Below are the code and all the weights of a small trained network. Each question names an input and a class and asks about switching units off, where a switched-off unit gives its printed mean instead of its output.

import numpy as np


def w(rows, s, z=0):
    codes = np.array(rows[::2]) - 128.0
    scale = np.full(codes.shape[1], s)
    scale[-1] = z or s
    return codes * scale


def norm(h):
    return h / np.sqrt((h * h).mean(-1, keepdims=True) + 1e-5)


def f(y):
    return y / 2 * (1 + np.tanh(0.7978845608 * (y + 0.044715 * y**3)))


def log_softmax(a):
    a = a - a.max(-1, keepdims=True)
    return a - np.log(np.exp(a).sum(-1, keepdims=True))


def net(x, mask):
    res = np.array(x, float).reshape(1, 5) / 4 @ E
    u = 0
    for l in range(2):
        y = f(norm(res) @ A[l][:, :-1].T + A[l][:, -1])
        res = res + np.where(mask[u : u + 11], y, B[l][:, -1]) @ B[l][:, :-1]
        u += 11
    return log_softmax(norm(res)[-1] @ U[:, :-1].T + U[:, -1])


A, B = {}, {}
E = w([
[149,84,142,74,29,142,254],'x0',
[131,131,125,131,129,126,121],'x1',
[106,100,71,52,159,2,105],'x2',
[40,45,211,168,185,116,171],'x3',
[145,105,59,158,176,147,170],'x4',
],0.0041)
A[0] = w([
[169,87,134,103,87,141,213,248],'0.n0',
[105,141,118,134,129,126,146,29],'0.n1',
[121,196,160,80,109,90,202,174],'0.n2',
[202,124,167,204,128,252,130,240],'0.n3',
[39,101,191,77,150,139,117,103],'0.n4',
[129,107,19,157,173,172,135,174],'0.n5',
[113,96,3,160,167,158,158,99],'0.n6',
[79,150,172,163,166,87,150,188],'0.n7',
[86,50,123,145,160,152,232,135],'0.n8',
[125,146,158,100,104,96,140,70],'0.n9',
[43,152,173,117,62,120,115,222],'0.n10',
],0.0055,0.0016)
B[0] = w([
[103,184,73,157,154,104,82,227],'0.n0',
[113,126,146,136,80,145,161,112],'0.n1',
[158,166,139,142,206,157,108,171],'0.n2',
[147,56,51,101,139,78,86,252],'0.n3',
[197,132,178,60,124,150,112,157],'0.n4',
[50,248,162,121,157,179,180,180],'0.n5',
[71,134,78,65,80,140,170,170],'0.n6',
[190,201,3,167,79,120,134,163],'0.n7',
[169,191,131,140,150,102,132,201],'0.n8',
[89,136,47,146,66,169,98,130],'0.n9',
[124,157,64,208,139,48,99,170],'0.n10',
],0.0047,0.0041)
A[1] = w([
[173,89,153,187,79,220,133,125],'1.n0',
[68,155,160,94,163,143,162,121],'1.n1',
[158,109,117,132,29,70,222,123],'1.n2',
[128,110,195,176,185,56,171,250],'1.n3',
[75,75,63,73,85,61,133,151],'1.n4',
[57,146,189,138,2,89,48,179],'1.n5',
[123,119,85,152,158,146,107,147],'1.n6',
[133,162,76,184,116,45,91,182],'1.n7',
[126,117,83,107,42,149,176,55],'1.n8',
[110,77,190,196,170,86,181,119],'1.n9',
[201,179,106,57,162,124,115,102],'1.n10',
],0.0076,0.0021)
B[1] = w([
[204,46,38,62,245,97,87,151],'1.n0',
[207,87,169,164,24,165,170,135],'1.n1',
[3,158,188,144,243,139,29,178],'1.n2',
[168,184,128,115,69,208,131,183],'1.n3',
[190,82,52,162,160,184,85,193],'1.n4',
[81,176,4,109,142,151,254,173],'1.n5',
[83,131,179,67,79,104,143,171],'1.n6',
[119,70,188,159,137,198,187,254],'1.n7',
[91,141,204,176,97,80,116,155],'1.n8',
[183,166,129,110,26,56,39,158],'1.n9',
[183,98,254,185,78,140,140,198],'1.n10',
],0.0052,0.0063)
U = w([
[174,54,68,90,190,109,94,167],'0',
[96,192,54,119,145,136,203,141],'1',
[79,174,192,144,207,123,89,125],'2',
[196,152,167,122,47,108,87,123],'3',
[142,98,133,153,133,164,158,162],'4',
[115,48,181,58,80,116,180,63],'5',
[80,63,159,57,81,6,167,3],'6',
[72,45,134,134,56,14,156,19],'7',
],0.012,0.007)

Each question gives the input, the list of numbers given to net, and the class t.
The units are the neurons (one row each of A and B). Each row of codes is followed by its name. A weight is (code - 128) times the scale printed after its matrix; where a second scale follows, it is the last column's (A, B and U).
mask holds one flag per neuron, layer by layer. A switched-off neuron (its flag False) gives its mean, the last column of its row in B, instead of its output. The means were averaged over made-up inputs and are rounded, as every weight is.
A unit's drop is (log p(t) with every unit on - log p(t) with that unit switched off) / (log p(t) with every unit on - log p(t) with every unit switched off).
The circuit of an input: a set's keep is (log p(t) with only the set's units on - log p(t) with every unit switched off) / (log p(t) with every unit on - log p(t) with every unit switched off). Starting from the 12 units with the biggest drops (on a tie, the unit counted first), units are removed one at a time, each time the one whose removal leaves the highest keep (on an exact tie, the one counted first), for as long as the keep stays at least 0.8.
circuit, biggest first: the units of the circuit, biggest drop first
top k neurons: the k neurons with the biggest drops, biggest first
k most important neurons of layer l: the k neurons of layer l with the biggest drops, biggest first
input [4,1,-8,2,6], class 0: circuit, biggest first -> (1.n0)
input [-8,-5,4,5,-8], class 1: 2 most important neurons of layer 1 -> (1.n5, 1.n10)
input [8,5,6,8,6], class 2: top 3 neurons -> (1.n2, 0.n3, 1.n5)
input [-1,2,3,8,8], class 1: top 2 neurons -> (0.n7, 1.n10)
input [5,4,0,-4,4], class 2: circuit, biggest first -> (1.n2, 1.n8)
input [-7,2,-3,5,-7], class 1: 2 most important neurons of layer 1 -> (1.n5, 1.n10)
input [7,-7,-7,-5,6], class 0: circuit, biggest first -> (1.n0, 0.n3)
input [6,6,1,3,-1], class 2: top 2 neurons -> (1.n2, 0.n5)
input [6,-6,6,-4,-1], class 0: top 3 neurons -> (1.n4, 0.n5, 0.n0)
input [-6,-5,5,-7,-3], class 3: top 2 neurons -> (1.n10, 1.n2)
input [7,-4,-4,-3,6], class 2: top 3 neurons -> (1.n2, 1.n8, 1.n5)
input [7,1,-5,-7,4], class 2: top 2 neurons -> (1.n2, 1.n8)
input [-5,-3,-8,8,-3], class 0: 2 most important neurons of layer 1 -> (1.n0, 1.n10)
input [-7,-4,-1,0,8], class 1: most important neuron of layer 1 -> (1.n2)
input [-1,4,-5,3,-8], class 1: top 2 neurons -> (1.n5, 0.n10)
input [-6,-4,2,6,-7], class 1: top 2 neurons -> (1.n5, 0.n7)
input [4,7,1,-7,5], class 3: top 4 neurons -> (1.n10, 1.n5, 1.n8, 1.n7)
input [3,7,6,6,2], class 4: circuit, biggest first -> (1.n3, 0.n3)
input [-5,-5,3,4,5], class 1: 2 most important neurons of layer 0 -> (0.n7, 0.n6)
input [-5,2,-7,-4,0], class 0: 2 most important neurons of layer 0 -> (0.n0, 0.n8)
input [-2,4,-4,4,0], class 0: top neuron -> (0.n7)
input [5,5,6,7,1], class 3: 2 most important neurons of layer 0 -> (0.n3, 0.n8)
